Below are the code and all the weights of a small trained network. Each question names an input and a target symbol and asks about switching units off, where a switched-off unit gives its printed mean instead of its output.

import numpy as np


def w(rows, s, z=0):
    codes = np.array(rows[::2]) - 128.0
    scale = np.full(codes.shape[1], s)
    scale[-1] = z or s
    return codes * scale


def norm(h):
    return h / np.sqrt((h * h).mean(-1, keepdims=True) + 1e-5)


def f(y):
    return y / 2 * (1 + np.tanh(0.7978845608 * (y + 0.044715 * y**3)))


def softmax(a):
    e = np.exp(a - a.max(-1, keepdims=True))
    return e / e.sum(-1, keepdims=True)


def log_softmax(a):
    a = a - a.max(-1, keepdims=True)
    return a - np.log(np.exp(a).sum(-1, keepdims=True))


def net(x, mask):
    ids = ['ΠΨγηξτ'.index(c) for c in x.split()]
    T = len(ids)
    res = E[ids] + P[:T]
    r = norm(res)
    for j in range(2):
        rows = slice(2 * j, 2 * j + 2)
        q, k, v = (r @ M[0][rows].T for M in (Q, K, V))
        z = softmax(np.where(np.tri(T) > 0, q @ k.T / 2**0.5, -1e9)) @ v
        o = O[0][rows]
        res = res + np.where(mask[j], z, o[:, -1]) @ o[:, :-1]
    y = f(norm(res) @ A[0][:, :-1].T + A[0][:, -1])
    res = res + np.where(mask[2:18], y, B[0][:, -1]) @ B[0][:, :-1]
    return log_softmax(norm(res)[-1] @ U[:, :-1].T + U[:, -1])


Q, K, V, O, A, B = {}, {}, {}, {}, {}, {}
E = w([
[118,88,6,123,174,164],'Π',
[79,132,211,184,150,168],'Ψ',
[134,201,136,196,147,156],'γ',
[97,206,127,109,211,197],'η',
[175,85,179,233,184,94],'ξ',
[161,194,133,104,170,131],'τ',
],0.017)
P = w([
[72,2,113,152,26,66],'0',
[68,130,70,120,142,94],'1',
[62,135,119,135,161,83],'2',
[59,129,159,183,185,54],'3',
[123,141,122,187,200,157],'4',
[128,145,91,168,186,171],'5',
],0.0098)
Q[0] = w([
[66,135,149,154,117,160],'head 1',
[75,118,41,184,201,143],'head 1',
[254,162,111,116,142,176],'head 2',
[100,134,106,107,146,60],'head 2',
],0.009)
K[0] = w([
[130,112,196,95,151,132],'head 1',
[56,231,133,60,54,181],'head 1',
[174,198,80,145,177,224],'head 2',
[238,79,154,106,65,2],'head 2',
],0.008)
V[0] = w([
[73,87,250,126,159,197],'head 1',
[86,253,60,118,45,127],'head 1',
[132,121,52,82,188,56],'head 2',
[196,66,167,114,12,45],'head 2',
],0.0064)
O[0] = w([
[62,38,213,191,182,201,254],'head 1',
[58,65,91,142,65,156,114],'head 1',
[94,153,254,245,35,76,85],'head 2',
[163,145,66,200,121,42,47],'head 2',
],0.008,0.0053)
A[0] = w([
[135,130,87,150,190,214,85],'neuron 1',
[193,187,215,134,130,113,124],'neuron 2',
[121,148,157,183,121,246,174],'neuron 3',
[67,82,171,106,66,72,254],'neuron 4',
[125,156,134,126,168,154,143],'neuron 5',
[175,46,74,149,148,103,35],'neuron 6',
[80,58,192,122,48,159,175],'neuron 7',
[97,115,191,111,88,174,212],'neuron 8',
[153,151,122,147,217,201,122],'neuron 9',
[125,206,41,126,142,155,136],'neuron 10',
[244,133,182,75,48,83,114],'neuron 11',
[134,123,174,116,50,154,98],'neuron 12',
[137,104,143,79,179,142,182],'neuron 13',
[150,187,205,91,166,116,168],'neuron 14',
[40,41,54,140,157,115,186],'neuron 15',
[123,112,157,136,226,105,150],'neuron 16',
],0.012,0.0051)
B[0] = w([
[68,94,121,108,124,20,204],'neuron 1',
[100,224,102,141,77,184,148],'neuron 2',
[148,170,120,163,231,19,254],'neuron 3',
[83,201,103,194,169,234,151],'neuron 4',
[151,135,147,108,69,118,180],'neuron 5',
[208,154,131,42,117,198,135],'neuron 6',
[205,155,101,213,216,206,170],'neuron 7',
[105,145,108,227,208,192,200],'neuron 8',
[131,155,188,100,82,50,238],'neuron 9',
[255,29,170,76,104,31,147],'neuron 10',
[14,21,84,145,190,56,129],'neuron 11',
[79,134,79,234,202,84,120],'neuron 12',
[79,105,130,99,60,197,185],'neuron 13',
[132,176,115,111,42,203,185],'neuron 14',
[181,143,24,32,111,177,206],'neuron 15',
[141,78,216,95,22,141,236],'neuron 16',
],0.0073,0.013)
U = w([
[173,196,119,139,93,192,150],'Π',
[77,72,184,85,128,124,1],'Ψ',
[184,109,114,97,141,156,170],'γ',
[103,109,96,203,178,210,149],'η',
[249,89,181,154,122,121,89],'ξ',
[174,173,94,191,153,57,181],'τ',
],0.012,0.0026)

Each question gives the input, a string of symbols that net reads in full, and the target symbol t.
The units are the heads (2 rows each of Q, K, V and O) and the neurons (one row each of A and B). Each row of codes is followed by its name. A weight is (code - 128) times the scale printed after its matrix; where a second scale follows, it is the last column's (O, A, B and U).
mask holds one flag per unit, heads first, then neurons. A switched-off unit (its flag False) gives its mean, the last column of its rows in O or B, instead of its output. The means were averaged over made-up inputs and are rounded, as every weight is.
A unit's drop is (log p(t) with every unit on - log p(t) with that unit switched off) / (log p(t) with every unit on - log p(t) with every unit switched off).
The circuit of an input: a set's keep is (log p(t) with only the set's units on - log p(t) with every unit switched off) / (log p(t) with every unit on - log p(t) with every unit switched off). Starting from the 12 units with the biggest drops (on a tie, the unit counted first), units are removed one at a time, each time the one whose removal leaves the highest keep (on an exact tie, the one counted first), for as long as the keep stays at least 0.8.
circuit, biggest first: the units of the circuit, biggest drop first
top k neurons: the k neurons with the biggest drops, biggest first
heads that matter: for each layer, one digit per head in row order, 1 if its drop is at least 0.15 and else 0, layers parted by /
drop when u is switched off: that unit's drop, to one decimal
input τ τ ξ, target τ: circuit, biggest first	head 1
input Ψ ξ Ψ γ, target Ψ: top 2 neurons	neuron 7; neuron 16
input Ψ ξ Ψ Π, target Ψ: heads that matter	10
input η Ψ Ψ Ψ, target η: circuit, biggest first	neuron 7; neuron 4
input Ψ Ψ ξ, target Ψ: circuit, biggest first	head 2; neuron 7; neuron 3
input Ψ Ψ Ψ Ψ γ Π, target Ψ: circuit, biggest first	neuron 1; neuron 7
input ξ γ ξ Ψ Π Π, target γ: heads that matter	10
input γ γ Ψ, target η: circuit, biggest first	neuron 7; neuron 8
input τ γ τ η, target τ: heads that matter	11
input τ Ψ τ Ψ τ γ, target τ: heads that matter	00
input η γ ξ, target η: circuit, biggest first	head 1; neuron 4; neuron 9
input ξ η τ, target ξ: circuit, biggest first	neuron 10; head 1
input τ Ψ Ψ Ψ Ψ τ, target Ψ: heads that matter	00
input τ τ Ψ τ, target Π: heads that matter	01
input Ψ τ τ ξ γ Ψ, target τ: circuit, biggest first	neuron 3
input η γ τ, target η: heads that matter	11
input η η ξ, target η: drop when neuron 4 is switched off	0.2
input τ Ψ τ τ, target Π: drop when neuron 3 is switched off	1.0
input Ψ ξ γ η Π, target γ: drop when head 1 is switched off	0.2
